Below are the code and all the weights of a small trained network. Each question names an input and a class and asks about switching units off, where a switched-off unit gives its printed mean instead of its output.

import numpy as np


def w(rows, s, z=0):
    codes = np.array(rows[::2]) - 128.0
    scale = np.full(codes.shape[1], s)
    scale[-1] = z or s
    return codes * scale


def norm(h):
    return h / np.sqrt((h * h).mean(-1, keepdims=True) + 1e-5)


def f(y):
    return np.maximum(y, 0)


def log_softmax(a):
    a = a - a.max(-1, keepdims=True)
    return a - np.log(np.exp(a).sum(-1, keepdims=True))


def net(x, mask):
    res = np.array(x, float).reshape(1, 5) / 4 @ E
    u = 0
    for l in range(3):
        y = f(norm(res) @ A[l][:, :-1].T + A[l][:, -1])
        res = res + np.where(mask[u : u + 5], y, B[l][:, -1]) @ B[l][:, :-1]
        u += 5
    return log_softmax(norm(res)[-1] @ U[:, :-1].T + U[:, -1])


A, B = {}, {}
E = w([
[183,157,117,173,133,201,82],'x0',
[191,2,147,206,120,74,126],'x1',
[169,152,65,162,195,60,64],'x2',
[124,48,151,44,111,147,22],'x3',
[143,118,87,49,157,153,152],'x4',
],0.0054)
A[0] = w([
[162,143,145,115,58,164,175,24],'L0N0',
[149,169,56,1,167,135,81,27],'L0N1',
[106,120,142,180,69,120,170,6],'L0N2',
[100,106,113,67,143,125,92,150],'L0N3',
[77,152,156,62,105,115,169,18],'L0N4',
],0.0091,0.002)
B[0] = w([
[57,99,156,180,57,177,187,175],'L0N0',
[140,149,133,171,225,51,242,253],'L0N1',
[150,254,185,181,67,98,104,180],'L0N2',
[200,189,134,40,92,69,119,213],'L0N3',
[169,33,99,105,57,131,61,204],'L0N4',
],0.0077,0.005)
A[1] = w([
[22,178,39,129,217,87,57,178],'L1N0',
[235,19,114,150,202,128,77,99],'L1N1',
[26,175,189,130,105,152,2,75],'L1N2',
[107,194,85,192,247,65,126,251],'L1N3',
[204,51,106,242,72,152,142,211],'L1N4',
],0.0071,0.0019)
B[1] = w([
[211,207,177,146,144,126,155,177],'L1N0',
[103,53,152,2,55,104,8,207],'L1N1',
[204,191,107,159,116,168,22,162],'L1N2',
[146,175,224,92,77,163,193,254],'L1N3',
[117,177,124,65,185,121,173,233],'L1N4',
],0.0079,0.0069)
A[2] = w([
[83,170,92,134,43,167,126,190],'L2N0',
[120,149,221,249,98,2,147,250],'L2N1',
[142,164,83,171,102,173,75,107],'L2N2',
[132,74,113,133,84,187,135,86],'L2N3',
[110,74,86,85,80,73,65,151],'L2N4',
],0.0093,0.0019)
B[2] = w([
[79,61,34,180,202,101,102,180],'L2N0',
[234,216,197,3,190,159,200,254],'L2N1',
[78,154,173,24,139,151,43,152],'L2N2',
[42,201,143,171,156,113,213,150],'L2N3',
[191,29,137,23,124,143,64,216],'L2N4',
],0.0073,0.0079)
U = w([
[152,51,121,34,94,136,59,196],'0',
[10,94,61,159,109,198,201,129],'1',
[128,81,91,176,109,136,128,14],'2',
[59,148,86,157,116,199,58,86],'3',
[165,196,158,92,147,155,199,243],'4',
[129,92,74,138,125,123,149,5],'5',
[139,94,76,213,127,129,107,8],'6',
[116,130,104,205,135,128,91,9],'7',
],0.011,0.0031)

Each question gives the input, the list of numbers given to net, and the class t.
The units are the neurons (one row each of A and B). Each row of codes is followed by its name. A weight is (code - 128) times the scale printed after its matrix; where a second scale follows, it is the last column's (A, B and U).
mask holds one flag per neuron, layer by layer. A switched-off neuron (its flag False) gives its mean, the last column of its row in B, instead of its output. The means were averaged over made-up inputs and are rounded, as every weight is.
A unit's drop is (log p(t) with every unit on - log p(t) with that unit switched off) / (log p(t) with every unit on - log p(t) with every unit switched off).
The circuit of an input: a set's keep is (log p(t) with only the set's units on - log p(t) with every unit switched off) / (log p(t) with every unit on - log p(t) with every unit switched off). Starting from the 12 units with the biggest drops (on a tie, the unit counted first), units are removed one at a time, each time the one whose removal leaves the highest keep (on an exact tie, the one counted first), for as long as the keep stays at least 0.8.
units of the circuit, in order: the units of the circuit, biggest drop first
unit that matters most: the unit with the biggest drop
top k neurons: the k neurons with the biggest drops, biggest first
k most important neurons of layer l: the k neurons of layer l with the biggest drops, biggest first
drop when u is switched off: that unit's drop, to one decimal
input [4,7,5,-5,1], class 0: units of the circuit, in order => [L1N1]
input [-5,7,2,-5,8], class 0: units of the circuit, in order => [L0N1 L1N1]
input [-2,4,-8,-1,2], class 1: top 3 neurons => [L0N0 L0N1 L1N0]
input [6,7,-8,5,-7], class 4: top 2 neurons => [L0N2 L0N4]
input [-1,8,-8,6,-8], class 4: top 4 neurons => [L0N2 L0N4 L1N1 L2N1]
input [-4,-1,7,6,1], class 4: 2 most important neurons of layer 0 => [L0N1 L0N4]
input [-6,-7,-6,2,-5], class 0: top 2 neurons => [L0N4 L2N4]
input [-1,-4,-3,1,-7], class 3: 2 most important neurons of layer 0 => [L0N1 L0N3]
input [8,-3,-2,4,-8], class 3: 2 most important neurons of layer 2 => [L2N1 L2N4]
input [-3,-3,-6,-7,2], class 1: 2 most important neurons of layer 1 => [L1N3 L1N0]
input [-4,-1,0,0,3], class 0: 2 most important neurons of layer 0 => [L0N4 L0N2]
input [-3,-4,5,7,5], class 4: drop when L0N1 is switched off => 2.3
input [-3,-6,-5,-4,4], class 1: drop when L2N1 is switched off => 0.1
input [-8,-4,-5,1,-4], class 0: drop when L2N4 is switched off => 0.1
input [8,-7,-8,3,-5], class 3: unit that matters most => L1N2
